Here is a tiny trained network, its code and every weight. The questions are about switching its units off for an input and a target symbol, where a switched-off unit gives its printed mean instead of its output.

import numpy as np


def w(rows, s, z=0):
    codes = np.array(rows[::2]) - 128.0
    scale = np.full(codes.shape[1], s)
    scale[-1] = z or s
    return codes * scale


def norm(h):
    return h / np.sqrt((h * h).mean(-1, keepdims=True) + 1e-5)


def f(y):
    return y / 2 * (1 + np.tanh(0.7978845608 * (y + 0.044715 * y**3)))


def softmax(a):
    e = np.exp(a - a.max(-1, keepdims=True))
    return e / e.sum(-1, keepdims=True)


def log_softmax(a):
    a = a - a.max(-1, keepdims=True)
    return a - np.log(np.exp(a).sum(-1, keepdims=True))


def net(x, mask):
    ids = ['βγδεηθλμξπστφψω'.index(c) for c in x.split()]
    T = len(ids)
    res = E[ids] + P[:T]
    u = 0
    for l in range(3):
        q, k, v = (norm(res) @ M[l].T for M in (Q, K, V))
        z = softmax(np.where(np.tri(T) > 0, q @ k.T / 2**0.5, -1e9)) @ v
        res = res + np.where(mask[u], z, O[l][:, -1]) @ O[l][:, :-1]
        u += 1
        y = f(norm(res) @ A[l][:, :-1].T + A[l][:, -1])
        res = res + np.where(mask[u : u + 4], y, B[l][:, -1]) @ B[l][:, :-1]
        u += 4
    return log_softmax(norm(res)[-1] @ U[:, :-1].T + U[:, -1])


Q, K, V, O, A, B = {}, {}, {}, {}, {}, {}
E = w([
[175,42,85,129],'β',
[126,254,77,44],'γ',
[220,31,229,171],'δ',
[124,157,142,107],'ε',
[162,152,109,63],'η',
[51,187,163,80],'θ',
[117,165,144,99],'λ',
[181,59,151,118],'μ',
[149,186,132,136],'ξ',
[149,186,114,57],'π',
[138,184,117,46],'σ',
[146,178,95,63],'τ',
[109,187,100,102],'φ',
[32,234,7,204],'ψ',
[129,129,122,78],'ω',
],0.0043)
P = w([
[124,79,144,129],'0',
[91,169,114,117],'1',
[224,190,2,196],'2',
[134,131,162,95],'3',
[51,94,106,139],'4',
[227,209,21,177],'5',
[138,145,225,97],'6',
[121,97,100,45],'7',
],0.0061)
Q[0] = w([
[234,66,86,3],'0.h1',
[41,202,130,40],'0.h1',
],0.0024)
K[0] = w([
[77,112,253,65],'0.h1',
[59,211,150,135],'0.h1',
],0.0035)
V[0] = w([
[3,178,104,179],'0.h1',
[126,155,83,102],'0.h1',
],0.0029)
O[0] = w([
[14,133,89,74,129],'0.h1',
[134,149,117,253,253],'0.h1',
],0.003,0.00077)
A[0] = w([
[174,108,80,127,250],'0.n1',
[13,122,92,82,158],'0.n2',
[115,159,46,112,37],'0.n3',
[245,104,2,193,206],'0.n4',
],0.0048,0.0016)
B[0] = w([
[86,153,77,169,193],'0.n1',
[140,67,175,154,216],'0.n2',
[116,160,189,178,164],'0.n3',
[112,254,69,116,252],'0.n4',
],0.0062,0.0026)
Q[1] = w([
[168,185,186,58],'1.h1',
[254,118,90,35],'1.h1',
],0.0052)
K[1] = w([
[190,137,132,1],'1.h1',
[224,119,37,84],'1.h1',
],0.005)
V[1] = w([
[253,133,66,90],'1.h1',
[117,143,242,79],'1.h1',
],0.0033)
O[1] = w([
[53,138,189,253,126],'1.h1',
[250,147,139,114,255],'1.h1',
],0.005,0.00071)
A[1] = w([
[104,126,89,70,121],'1.n1',
[56,200,91,151,73],'1.n2',
[81,161,3,181,6],'1.n3',
[133,88,239,105,14],'1.n4',
],0.0053,0.0018)
B[1] = w([
[93,66,41,189,192],'1.n1',
[177,134,204,181,228],'1.n2',
[136,186,181,36,252],'1.n3',
[123,253,105,141,220],'1.n4',
],0.0052,0.0014)
Q[2] = w([
[111,40,37,143],'2.h1',
[196,252,185,81],'2.h1',
],0.004)
K[2] = w([
[200,224,111,37],'2.h1',
[72,2,185,214],'2.h1',
],0.0045)
V[2] = w([
[93,254,118,77],'2.h1',
[20,85,185,22],'2.h1',
],0.0034)
O[2] = w([
[157,254,108,28,248],'2.h1',
[2,122,192,60,144],'2.h1',
],0.0038,0.0014)
A[2] = w([
[127,192,159,140,177],'2.n1',
[121,193,156,101,180],'2.n2',
[120,117,3,86,87],'2.n3',
[81,108,135,108,249],'2.n4',
],0.0062,0.0015)
B[2] = w([
[89,40,115,179,224],'2.n1',
[131,6,150,194,254],'2.n2',
[75,45,118,253,233],'2.n3',
[208,141,63,123,164],'2.n4',
],0.0038,0.0029)
U = w([
[143,214,91,153,223],'β',
[113,203,137,136,215],'γ',
[184,125,111,119,255],'δ',
[187,126,145,97,36],'ε',
[137,126,157,165,42],'η',
[56,107,104,56,117],'θ',
[172,120,145,81,37],'λ',
[105,143,166,165,26],'μ',
[124,88,128,182,111],'ξ',
[159,114,150,152,25],'π',
[148,60,173,102,76],'σ',
[127,129,158,175,40],'τ',
[84,63,99,139,218],'φ',
[9,134,144,127,121],'ψ',
[133,107,138,66,72],'ω',
],0.016,0.0046)

Each question gives the input, a string of symbols that net reads in full, and the target symbol t.
The units are the heads (2 rows each of Q, K, V and O) and the neurons (one row each of A and B). Each row of codes is followed by its name. A weight is (code - 128) times the scale printed after its matrix; where a second scale follows, it is the last column's (O, A, B and U).
mask holds one flag per unit, layer by layer, with each layer's heads first. A switched-off unit (its flag False) gives its mean, the last column of its rows in O or B, instead of its output. The means were averaged over made-up inputs and are rounded, as every weight is.
A unit's drop is (log p(t) with every unit on - log p(t) with that unit switched off) / (log p(t) with every unit on - log p(t) with every unit switched off).
The circuit of an input: a set's keep is (log p(t) with only the set's units on - log p(t) with every unit switched off) / (log p(t) with every unit on - log p(t) with every unit switched off). Starting from the 12 units with the biggest drops (on a tie, the unit counted first), units are removed one at a time, each time the one whose removal leaves the highest keep (on an exact tie, the one counted first), for as long as the keep stays at least 0.8.
units of the circuit, in order: the units of the circuit, biggest drop first
unit that matters most: the unit with the biggest drop
k most important neurons: the k neurons with the biggest drops, biggest first
top k neurons in layer l: the k neurons of layer l with the biggest drops, biggest first
input ε μ φ ω φ θ φ ω, target φ: units of the circuit, in order	[2.n3 1.n1]
input γ η ω ξ φ λ φ γ, target φ: units of the circuit, in order	[2.n3 0.n4 1.n1]
input τ ξ γ φ λ λ π π, target φ: 3 most important neurons	[2.n3 1.n1 1.n3]
input γ ω δ φ, target δ: units of the circuit, in order	[1.h1 2.h1 0.n4]
input ψ σ ψ ω, target θ: 3 most important neurons	[1.n2 1.n3 1.n4]
input γ π ξ ω, target δ: unit that matters most	2.h1
input η θ γ β σ μ φ, target ψ: top 2 neurons in layer 2	[2.n1 2.n2]
input β φ ω η γ, target φ: 3 most important neurons	[0.n4 0.n2 2.n3]
input φ θ θ η, target σ: 2 most important neurons	[0.n4 1.n3]
input ω ε λ ε φ, target φ: units of the circuit, in order	[1.h1 0.n4]
input ε θ π ω λ, target θ: 2 most important neurons	[1.n2 0.n4]
input φ ε ω γ τ, target φ: 2 most important neurons	[2.n3 1.n3]
input γ η θ θ θ, target θ: units of the circuit, in order	[1.h1 0.n4 2.n4]
input ψ φ τ ε, target θ: top neuron in layer 1	[1.n2]
input β ψ τ η, target ψ: top 3 neurons in layer 1	[1.n3 1.n4 1.n2]
input η σ τ φ σ, target φ: 3 most important neurons	[1.n3 1.n4 1.n2]
input γ β γ γ δ λ ξ δ, target δ: 2 most important neurons	[0.n4 1.n3]
input ψ β θ τ, target θ: 2 most important neurons	[1.n3 1.n2]
input φ φ γ φ, target σ: top 2 neurons in layer 0	[0.n1 0.n4]
input β ψ φ γ, target ψ: units of the circuit, in order	[1.h1 2.h1]
